(in the rows, 128 means zero)
202 123  93 121 106 152 117 131 128  90 170 114 145 124  97 126 114 126 124 149 186 135 118  99 125 135 147 132 162  49  94 138 154 100 153  91 125  91 126 105 111 135 -> C
172 142 111 127 142 158 100 176 127 117 143 124 108 118  88 108 116  80 147 163 135 154 115 115 148 147 125 172 143 123 107 169 111 116 154  92 138 147 157  93 112 159 -> R
 92 154 116 134 126 122 152 121 134 111  98 128 173 146 132 137 154 125 146 139 147 101 151 157 125 132 133 142 122 121 142 113 137  94 152 110 101 147 117 144 180 123 -> S
148 135 123 113 143 114 146 132 135 147 135 120 147 115 137 105 141 103 135 158 136 117 153 137 163 181 122 160 133 121 121 155  78 147 122 145 139 144 174 152 108 118 -> N
211 147 117 140 112 156 104 182 128 130 156 141 133 149  70 152  97 161 117 135 118 124 120 134 126 102 140 113 126 160 104 122 162 127 133 137 140 129 110 149 101 128 -> U
137 122 132 120 129 153 124 186 112 139 105 118 122 145  78 113 125 128 138 173 118 143 123 138 130 154 107 172 131 128  87 162  88 127 165 130 138 151 169 141 127 118 -> W
111  85 134 124 123 163 151 133 105 152 107  87 108 115 156 114 107 112 135 166  65 135 138 118 117 140 115 160 129 133 114 136 114 126 113  83 151 139 120 153  99  93 -> C
 98 142 121 130  91 144 155  98 138 140 121  91 166 151 151 112 151 102 136 125 142 122 151 144 132 143 129 117 121 115 137 127 121 107 146 108 130 141 138 130 172 124 -> C
120  94  82 128 120 121 148 134 155 137 121 137 126 132 183 147 117 117 122  95 141 144 123 117 119 143 118 109 132 150 122 185 129 177 143 169 149 136 155 105 114 109 -> W
153 132 116 133 137 176 121 121 123 136 114 118 130 111 134 128 107 142 113 118 100 147 152 102 136 142 135 136 141 117 130 139 138  95  85 128 126  96 104 111  89 109 -> N
146 124 128 123 153  94 125 117 145 133 135 111  78 118 124  96 130 124 150 160  98 128 131  99 143 130 142 120 109 180 116 153  85 126 105  79 134 137 196 169  87 118 -> E
184 101 111 132 128 143 118 135 129 139 136 122 132 115 113  93 125 125 150 171 123 144 122 130 159 168 140 110 131 146  99 163 118 148 129 125 117 126 193 149 109  84 -> N
102 111 125 106 101 124  99  88 135 142  99 119 133 148 132 115 146 107 143 162 106 145 154 144 152 148 124 139 132 120  97 161 124  87 150  72 140 140 165 126 103 101 -> Y
 98 149 112 127  90 156 140 132 136 129 127 110 136 158 167 117 128 132 118  89 110 155 110 119 129 126 113 123 120 149 169 142 167 115 125 164 133 146 108 100  83 123 -> Y
102 148 119 141 160 153 139 128 131 148 132 123 165 115 128 115 125 114 135 152 111 114 135 157 157 143 138 142  87 141 140 138 144 131 118 101 103 139 138 123 156 129 -> U
 93 147  97 129 127 161 131 131 147 159 127 125 145 145 122 113 159 138 125 127 168 114 130 156 143 165 129 139 105 169 144 138 121 119 128 146 125 132 185 165 179 109 -> W
 97 139  94 111 149 120 107 114 118 132 111 117 120 163 119 120 140  85 127 142 134 140 134 131 155 149 136 151  97 151 136 155 122 119 128 119  99 138 209  95 118 116 -> H
139 161 115 140 125 148 128 144 149 150 135 131 141 123 132 105 138 150 114 153 141 106 152 165 178 142 140 143 144 152 141  96 138  96 117 129 129 141 140 144 167 105 -> L
139  93  83 122 112 131 137 131 124 129 103 127 134 106 130 125 126 129 140 155 127 143 101 136 172 206 135 144 130 153 149 140 125 134 103 103 147 129  83  91  77  72 -> S
100 140 132 131 134 120 141 122 115 145 134 122 151 122 156 148 156  95 150 149 145 114 138 144 116 110 135 106 123 149 137 119 140 121 137 112 114 133 184 146 196 121 -> B
156 165 106 133 142 140 100 149 113 106 168 147 136 148  88 114 150 100 133 169 145 123 131 150 115 157 118 178 137  87 119 141 130 134 163 154 126 151 180 147 122 108 -> L
 83 136 106 139  86 169 128 135 124 136 115 107 153 142 147 125 155 113 125 104 170 113 118 124 140 125 122 113 108 147 132 132 148 107 121 124 103 138 129 159 159 128 -> S
133 119 149 138 108 137 143 154 127 101 144 127 134 140 101 122 135 154 123 150 118 144 139 132 125 157 129  90 121 134  90 166 114 111 114 148 153  99 170 118 130  99 -> Y
133 117 122 120 141 127 115 148  93  97 141 128 171 157 100 174 135 128 139 119 139 124 112 132 141 153 144 106 104 151 118 148 134 135 139 123 104 122 148 114 148 117 -> W
134 147 119 148 103 123 118 151 169 110 147 171 161 148 151 145 158 170 139  92 141 114 101 144 121 120 115 111 131 144 149 148 169 145 143 224 141 140 157 157 108 103 -> L
133 141  97 116 124 120 151 128 119 139 157 101 119 142 115  86 113 127 132 177 128 116 130 145 158 154 142 123 110 137 123 127 131 127 159  80 108 159 146 130 124 150 -> S
169  92 128 131 117 152 149 182 135 100 148 145 128 101 123 128 114 140 115 110 113 135 129 112 104 169 149 164 137 185 144 170 166 133 152 141 158 116 139 119 106 130 -> R
119 121 123 138 114 153 132 115 142 150 120 116 142 110 139  97 137 111 146 163 124 114 126 148 144 116 120 115 114 105 132 112 138 133 146  93 113 146 136 151 165  99 -> L
 91 145  96 123  99 119 148  99 125 139 117 103 150 148 147 108 156 119 136 154 177 127 137 156 138 119 147 130 103 161 148 121 160  95 165  64 115 136 132 130 167 113 -> W
 99 142 100 149 161 101 171  97 141 144 132 148 144 130 154 129 149 128 134 137 132  87 143 161 146 125 142 132 113 131 155  97 154 126 107 103 122 132 154 145 175 119 -> E
172 137 122 143 131 173 133 179 119 124 158 132 126 139  75 119 101 167 108 143 102 110 119 144 187 174 140 125 110 170 106 143 138 130  98 140 128 127 180 113 109 117 -> L
174 147  85 132 147 134 115 145 125  88 195 145 180 163 108  95 120 187 117 139 126 120 110 156 194 198 146 117 128 121 115 144 167 127 163 114 106 119 138 120 145 131 -> C
122 155 108 137 132 147 149 110 142 160 102 122 145 130 130  92 123 152 138 154 137 112 131 167 169 156 125 129 129 159 132 108 143 103 129 114 111 137 153 178 183 107 -> H
187 131 105 110 149 122 132 134 139 114 170 134 138 119  95 146 122 155 127 154 153 109 151 111 153 159 162 115 150  98 126 140 136 110 156  88 139  88 154  85 112 146 -> B
165  97 123 134 165 100 109 128 121  85 112 149 142  98 138 159 108 131 170 142  85 123 111 139 171 171 150 140 130 191 108 173 171 135 164 124 112 160 172 151  80 104 -> C
208  90 111 144 183 166 122 177 104 136 132 130 147  82  90 142  77 154 104 151  99 117 141 115 170 160 141 150 144  99 105 118 142 141 133 120 124  93  93  95 131 118 -> C
149 155 124 134 106 142 103 148 131 151 125 128 171 128  82 133 137 111 130 150 153 118 123 151 150 124 138 136 115 140 128 102 146 106 142 109 113 148 128 123 166 122 -> H
203 126 144 154 122 160 112 175 112 104 160 164 175 134  76 183 108 142 135 113  98 125 108 142 126 153 135 127 125 154 113 139 160 158 108 148 152 122  75  95 100 111 -> R
105 164 110 147 111 160 124 113 138 123 123 118 167 138  96 102 134 104 140 130 135  99 130 173 137 145 130 129  93 139 132 114 150  94 164 130 103 152 162 186 178 119 -> E
154  79 109 135 122 146 107 132 125 106 166 135 150 142 109 122 120 142 138  98 133 127 114 106 126 167 146  84 136 166 121 164 143 135 139  99 140  92 155 126 150 124 -> R
116 142  97 109 129 112 108 120 131 113 102  98 115 132  76 102 137 100 125 147 161 157  89 101 122 132 123 146  91 125 143 135 100 124 142  95 108 155 163 106 145 122 -> V
132 134 104 144 125 157 114 143  97 106 159 135 130 172 114 121 114 133 128 118 112 125 122 167 135 147 148 125 111 159  94 130 157 137 150 155  99 122 134 147 125 129 -> B
177 145  92 128 142 129 122 158 151 141 123 144 144 119  93 117 147 159 129 155 139 117 129 142 159 176 141 145 106 126 120 140  81 127 108 173 120 108 165 147 119 109 -> N
199 107 131 140 121 153 134 196 140 115 184 156 129 117 138 149 117 172 133 117 126 149  97 110  93 148 131 114 177 186 107 167 172 138 133 188 162 123 194 177 126  99 -> W
137 140 134 125 122 124 120 150 108 132 120 105 124  96 123  98 135  83 138 158 117 130 121 125 176 158 116 154 136 123 132 115 101  96 144 118 134 144 147 112 121 129 -> B
160 144 108 150 102 150 128 141 127 103 161 129 141 158 133 124 114 169 128 131 110 130 104 148 144 158 132  98 135 154  92 138 170 106 121 143 136 126 160 155 146  97 -> H
131 103 132 139 154  99 135 103 119 120 155 123 108 132 102  87 128  89 144 154 117 142 143 119 126 143 129 121 140 122 121 164 123 149 163  94 153 143 206 102 131 128 -> V
122 128 116 128 120 140 153  99 145 135 115 116 158 148 126 117 146 126 152 138 155 101 128 141 133 130 135 119 110 125 133 142 147 146 154 114 100 142 172 173 133 107 -> E
155 163  83 126  79 148 139 160 141 104 132 122 142 160 151 141 104 135 132 119 147 130 100 129  91 101 128 116 155 121 118 133 141 128 145 152  90 184 111 163 137 152 -> C
116 133 142 122 127 157 153 137 147 139  91 122 152 136 101 117 155 127 145 150 129  89 162 156 164 144 116 140  97 135 145 128 108 124 150  90 129 137 125 180 153 116 -> S
126 164 106 131 107 138 147 140 125 139 138 142 161 120 115 127 136 141 129 168 156 104 133 168 128 143 133 127 142 131 132  86 168  89 159 123 103 150 111 153 164 123 -> S
128 125 117 155  83 111 156 120 146  84 124 136 155 139 205 123 131 159 133  97  96 113 127 148 126 133 118 100 130 144 138 156 177 134 171 183 137 154 123 167 115 104 -> C
125  81 112 141 147 128 138 120 146 104  95 127 118 143 163 148 136 104 150  63 140 109 119  71 119 110 127 130 126 140 131 191 108 184 104 146 114 118 179 142  80 122 -> E
137 120 116 130 115 111 131 164 134 120 159 152 166 144 181 160 166  85 163  93 134 141  94 106 143 113 112  98 148 136 120 155 145 152 158 180 124 156 143 133  96 136 -> V
157  84  85 121 122 162 156 130 136 141 123  97 127 107 111 117  76 124 104 123 146 130 141 102 152 152 166 135 137 123 136 152 120 113  70  64 143  88 126  85 126 140 -> E
131 127 109 127 120 147 149  96 145 154 105  97 143 123 143 103 120 105 134 132 138 121 141 130 129 145 137 114 117 148 139 122 119 134 124  99 100 152 143 152 187 118 -> R
157  87 152 142 148 150 117 120 114 148 112 135 105  84  74 131 113 123 115 125 131 125 148 105 136 127 132 135 130  94 120 115 136 146 106 129 142 106  80 134  86 124 -> Y
179 126  99 127 143 115 120 126 121 135 164 135 102 135 115  82 124 130 138 190 111 143 126 155 130 157 136 149 155 119  91 121 158 114 189 110 116 131 207 129 145 113 -> S
158 146 117 129 133 124 126 188 151 136 146 131 112 155 135 121 134 147 134 156 130 142 120 152 170 129 129 135 124 181 105 158 145 138 160 166 153 155 190 159 124 120 -> H
162 115 133 119 130 139 119 148 143 124 125 119 119 105  88 145 111 130 104 143 143 162 149 108 133 146 153 129 142  96 105 128 120 107  90 124 141 128  89 102 126 121 -> S
166 137 104 122 102 116 131 107 128 127 146 109  96 110 151  87 118 104 129 157 142 172 124 115 116 135 134 131 177 118 109 145 126  99 139 103 140 136 156 119 128 130 -> V
156 106 172 148 114 137 115 150 164 124 157 154  82 148 142 105 143 136 131  92 122 142 144 128 100 114 122 131 167 164 120 172 115 189 144 197 166 146 166 148  90 114 -> W
154  64 125 165 109 142 151 131 140 109 154 140 164 128 183 144 124 148 130  76 123 123 125 101 101 115 142  81 146 127 122 180 200 183 135 174 138 112 140 146 106  95 -> E
139 139  88 137 116 146 131 127 139 136 125 118 153 126 118 112 136 123 152 136 162 108  97 134 158 138 122 120 131 113 139 101 156 118 175 110 116 139 130 145 150 121 -> B
216 104 128 148 117 126 158 173 145 134 179 127 142  96 107 101 136 151 108 139 157 145 119 107 176 155 150 121 152 115 105 112 159 126 126 101 178  94  93 101 134 119 -> U
129 137  96 125 141 136  94 115 118 117 155 135 117 160  99 121 154 107 151 155 136 126 113 146 143 179 129 127 119 128 120 137 116 135 116 126 118 150 178 166 123  97 -> S
154 132 115 132 129 104 117 153 128 122 129 125 122 136 106 123 140 123 143 170 152 144  99 131 146 135 122 116 139 115  77 125 105 131 133 137 120 160 172 154 153 112 -> C
157 142 117 147 121 162 105 144 115 154 163 136 116 176  75 112 140 147 114 124 129 137 133 125 132 132 120 102 139 142  92 119 138 130 137 118 140 113 146 125 137 121 -> Y
138 120 113 119 133 131 117 119 128 130 107 128 143 126  98 127 104  85 144 166 143 122 117 137 151 156 116 127 136 141  96 151 125 140 145  92 104 171 194 115 147 112 -> R
190 122 123 140  92 181 120 101 122 170 136  99 145 120 108  96 106 113 103 139 123 149 175 131 149 160 147 131 146 143 122 148 147 120 101 118 149 125 126 126 107  92 -> V
114 167 109 130  99 172 125 116 153 149 117 115 157 138 114 125 137 112 140 113 146 117 114 148 149 165 123 119 120 141 135 104 135 109 137 142 112 167 118 163 152 116 -> H
 91 138 153 137  96 149 111 161 135 145 128 132 138 150 134 143 150  98 128 127  94 107 140 159 132 102  94 154  96 150 112 133 163 117 169 181 154 169 167 170  99 116 -> S
 93 137 132 127 119 124 142 113 113 130 126 119 165  98 142 108 148 115 133 143 135 109 147 135 145 164 126 131 128 128 148 126 118 101 134  97 132 135 111 145 140 123 -> N
152 106  96 131 105 120 145 137 130 132  82 114 145 155 135 125 142 119 132 125 148 118 153 110 168 150 125 122 149 134  91 157 112 115 160 126 128 130 157 136 106 106 -> U
116 119 120 127 103 138 133 131 119 154  95  99 161 135 125 134 147 109 124 131 158  95 160 140 142 120 141 135 130 141 137  93 123 118 166  95 114 148 112 139 185 114 -> L
180 126 147 151 133 170 127 174 110 114 167 125 171 146 112 129 114 149 123 148  89 139 132 147 141 144 145 107 138 117  76 125 139 120  95 133 107 128 142 152 194 111 -> C
102 155 122 121 125 108 159 125 130 138 127 114 123 123 144 128 155 140 134 152 169 118 122 145 125 107 139 128 126 133 144  82 138  97 161  94 115 139 116 137 188 138 -> W
153 154 130 141  95 157 138 144 117 122 146 140 149 150 171 156 140 101 135 101 125 152 128 148  70  94 126 137 143 110 129 131 172 141 136 199 120 126 116 142 132 126 -> B
214 146 119 152 128 145 137 189 158 133 135 127 129 136  71 129 131 174  86 132 150 132 179 125 158 124 163 148 127 123  84 114 131  92 117 135 167  99  80 144 141 133 -> U
242  89  85 121 148 149 138 163 137 127 201 148 146 135  86 119 100 171 121 152 161 142 100 108 141 164 148 100 162 118 111 135 181 150 129 110 145  82 170 129 146 112 -> R
152 143 145 150 111 129 105 151 151 104 136 143 140 141 138 143 150 136 130 105  97 134 134 141 115 113 140 145 103 149 146 156 157 148 136 177 148 153 127 144 107 112 -> B
 89 107 123 135 142 137 157 113 125 145 122 127 148 117 144 142 155 154 141 132 155  80 128 132 157 157 144 120 119 159 147 136 142 145 134  78 115 132 150 128 156 114 -> W
203 144  97 136 147 167 119 113 146 140 136 148 166 120  46 113 109 162 119 144 145 134 170 144 163 175 156 124 127  90 120 130 150 108 123 111 137 101  78 149 112 120 -> N
133 162 108 154 121 138 150 133 129 130 159 135 208 130 140 129 134 144 132 120 131  99 137 159 132 158 146 138 127 140 157 107 159 113 121 157 113 141  93 149 151 126 -> C
206 157  97 130  91 182 129 153 163 135 131 133 140 127  51 115 106 116  72 142 151 131 176 118 142 138 136 145 116  98 115 127 139  84  86 127 151 114 111 135  88 108 -> U
148 155 114 133 133 111 103 159 134 137 142 130 138 161  78  92 154 117 120 172 133 151 146 147 158 140 134 162 108 163  96 141 123 107 157 147 135 151 183 138 116 104 -> V
146 143  89  99 131 130 126 152 131 133 138 116 114 155 102  83 132 188 122 165 181 132  97 136 171 176 136 151 151 150 127 153 123 125 163 120 122 120 180 139 110 127 -> E
170 150 115 134 142 139 103 143 113 137 122 130 162 179  95 110 145 122 133 161 127  89 127 150 159 110 121 174  92 132 108 106 136 166 149 146  63 141 171 160  97  85 -> B
154 119 115 101 128 156 114 170 112 138 136 107 160 127 102 130 137 139 110 150 164 144 136 116 197 176 167 164 141 142 105 143 125  79 104  82 124  91 114  94 108 132 -> U
192  94 125 154 124 132 117 175 159 111 131 137 119 123 140 128 115 160 137 109  70 150 100 100 142 119 127  97 138 125  99 168 167 132 152 162 141 149 188 133 132 125 -> Y
